Below are the code and all the weights of a small trained network. Each question names an input and a class and asks about switching units off, where a switched-off unit gives its printed mean instead of its output.

import numpy as np


def w(rows, s, z=0):
    codes = np.array(rows[::2]) - 128.0
    scale = np.full(codes.shape[1], s)
    scale[-1] = z or s
    return codes * scale


def norm(h):
    return h / np.sqrt((h * h).mean(-1, keepdims=True) + 1e-5)


def f(y):
    return y / 2 * (1 + np.tanh(0.7978845608 * (y + 0.044715 * y**3)))


def log_softmax(a):
    a = a - a.max(-1, keepdims=True)
    return a - np.log(np.exp(a).sum(-1, keepdims=True))


def net(x, mask):
    res = np.array(x, float).reshape(1, 6) / 4 @ E
    u = 0
    for l in range(4):
        y = f(norm(res) @ A[l][:, :-1].T + A[l][:, -1])
        res = res + np.where(mask[u : u + 7], y, B[l][:, -1]) @ B[l][:, :-1]
        u += 7
    return log_softmax(norm(res)[-1] @ U[:, :-1].T + U[:, -1])


A, B = {}, {}
E = w([
[151,170,242,154],'x0',
[2,92,156,104],'x1',
[93,84,160,251],'x2',
[133,102,119,150],'x3',
[178,183,127,161],'x4',
[81,213,150,84],'x5',
],0.0062)
A[0] = w([
[63,183,113,111,80],'L0N0',
[143,165,170,7,43],'L0N1',
[153,132,59,89,204],'L0N2',
[53,83,101,69,167],'L0N3',
[199,220,192,102,78],'L0N4',
[181,146,194,127,9],'L0N5',
[127,125,78,2,41],'L0N6',
],0.008,0.0014)
B[0] = w([
[149,41,145,13,162],'L0N0',
[96,130,167,79,222],'L0N1',
[119,226,52,203,201],'L0N2',
[21,190,141,192,219],'L0N3',
[254,159,211,110,255],'L0N4',
[10,139,112,201,164],'L0N5',
[145,180,194,217,233],'L0N6',
],0.0029,0.0031)
A[1] = w([
[159,165,155,106,29],'L1N0',
[191,78,80,95,188],'L1N1',
[125,158,135,127,177],'L1N2',
[174,116,32,121,62],'L1N3',
[136,138,9,162,143],'L1N4',
[105,87,65,145,76],'L1N5',
[81,104,137,95,3],'L1N6',
],0.011,0.0014)
B[1] = w([
[135,107,62,3,172],'L1N0',
[93,215,97,198,186],'L1N1',
[189,154,94,105,159],'L1N2',
[140,247,40,167,216],'L1N3',
[188,160,14,184,254],'L1N4',
[213,229,121,124,183],'L1N5',
[59,142,58,78,153],'L1N6',
],0.0052,0.0036)
A[2] = w([
[203,113,117,14,3],'L2N0',
[149,127,175,201,188],'L2N1',
[98,112,93,141,73],'L2N2',
[87,118,118,2,194],'L2N3',
[106,66,64,194,77],'L2N4',
[178,79,160,191,79],'L2N5',
[28,117,71,70,113],'L2N6',
],0.0089,0.0025)
B[2] = w([
[177,119,230,84,171],'L2N0',
[165,3,165,208,235],'L2N1',
[110,94,114,74,125],'L2N2',
[97,184,161,209,253],'L2N3',
[158,75,96,48,186],'L2N4',
[93,116,249,193,179],'L2N5',
[66,116,149,133,222],'L2N6',
],0.0072,0.0031)
A[3] = w([
[109,219,138,79,161],'L3N0',
[140,41,3,50,44],'L3N1',
[62,39,36,214,37],'L3N2',
[185,216,167,76,37],'L3N3',
[255,115,183,206,29],'L3N4',
[152,68,233,247,108],'L3N5',
[220,218,193,64,7],'L3N6',
],0.007,0.0018)
B[3] = w([
[128,110,139,144,183],'L3N0',
[130,95,87,68,141],'L3N1',
[176,157,170,59,181],'L3N2',
[212,151,169,76,173],'L3N3',
[51,72,157,126,218],'L3N4',
[190,87,109,183,253],'L3N5',
[162,140,190,1,193],'L3N6',
],0.0091,0.0045)
U = w([
[189,211,208,43,123],'0',
[187,196,14,149,183],'1',
[159,78,161,219,177],'2',
[91,93,59,41,1],'3',
[4,196,149,136,169],'4',
],0.017,0.0042)

Each question gives the input, the list of numbers given to net, and the class t.
The units are the neurons (one row each of A and B). Each row of codes is followed by its name. A weight is (code - 128) times the scale printed after its matrix; where a second scale follows, it is the last column's (A, B and U).
mask holds one flag per neuron, layer by layer. A switched-off neuron (its flag False) gives its mean, the last column of its row in B, instead of its output. The means were averaged over made-up inputs and are rounded, as every weight is.
A unit's drop is (log p(t) with every unit on - log p(t) with that unit switched off) / (log p(t) with every unit on - log p(t) with every unit switched off).
most important unit: the unit with the biggest drop
k most important neurons: the k neurons with the biggest drops, biggest first
k most important neurons of layer l: the k neurons of layer l with the biggest drops, biggest first
drop when u is switched off: that unit's drop, to one decimal
input [-8,6,-6,-3,6,-2], class 1: most important unit	L1N4
input [5,1,-3,-1,-8,-3], class 4: 2 most important neurons	L1N6; L2N1
input [-8,-1,8,1,-4,-6], class 1: 2 most important neurons	L1N5; L1N4
input [1,-6,4,-6,1,3], class 2: 2 most important neurons	L2N1; L0N5
input [2,7,-8,6,5,-4], class 4: 2 most important neurons	L0N3; L0N4
input [-1,1,-2,5,-7,-8], class 1: 2 most important neurons of layer 1	L1N5; L1N1
input [-7,2,3,5,-5,-5], class 1: 2 most important neurons	L1N5; L1N4
input [7,-2,0,-2,8,-2], class 2: 3 most important neurons	L2N1; L0N5; L3N5
input [1,5,-8,8,-3,8], class 4: 2 most important neurons of layer 2	L2N3; L2N6
input [4,8,-2,3,0,-6], class 4: drop when L0N6 is switched off	0.3
input [1,4,-8,-4,-4,0], class 4: 2 most important neurons of layer 0	L0N3; L0N4
input [-8,1,-4,0,-8,3], class 4: drop when L2N6 is switched off	0.2
input [6,7,-8,8,-3,6], class 4: drop when L1N4 is switched off	0.0
input [-2,-8,3,-3,-5,-4], class 1: most important unit	L1N3
input [-8,2,8,-1,6,-4], class 1: drop when L1N4 is switched off	0.2
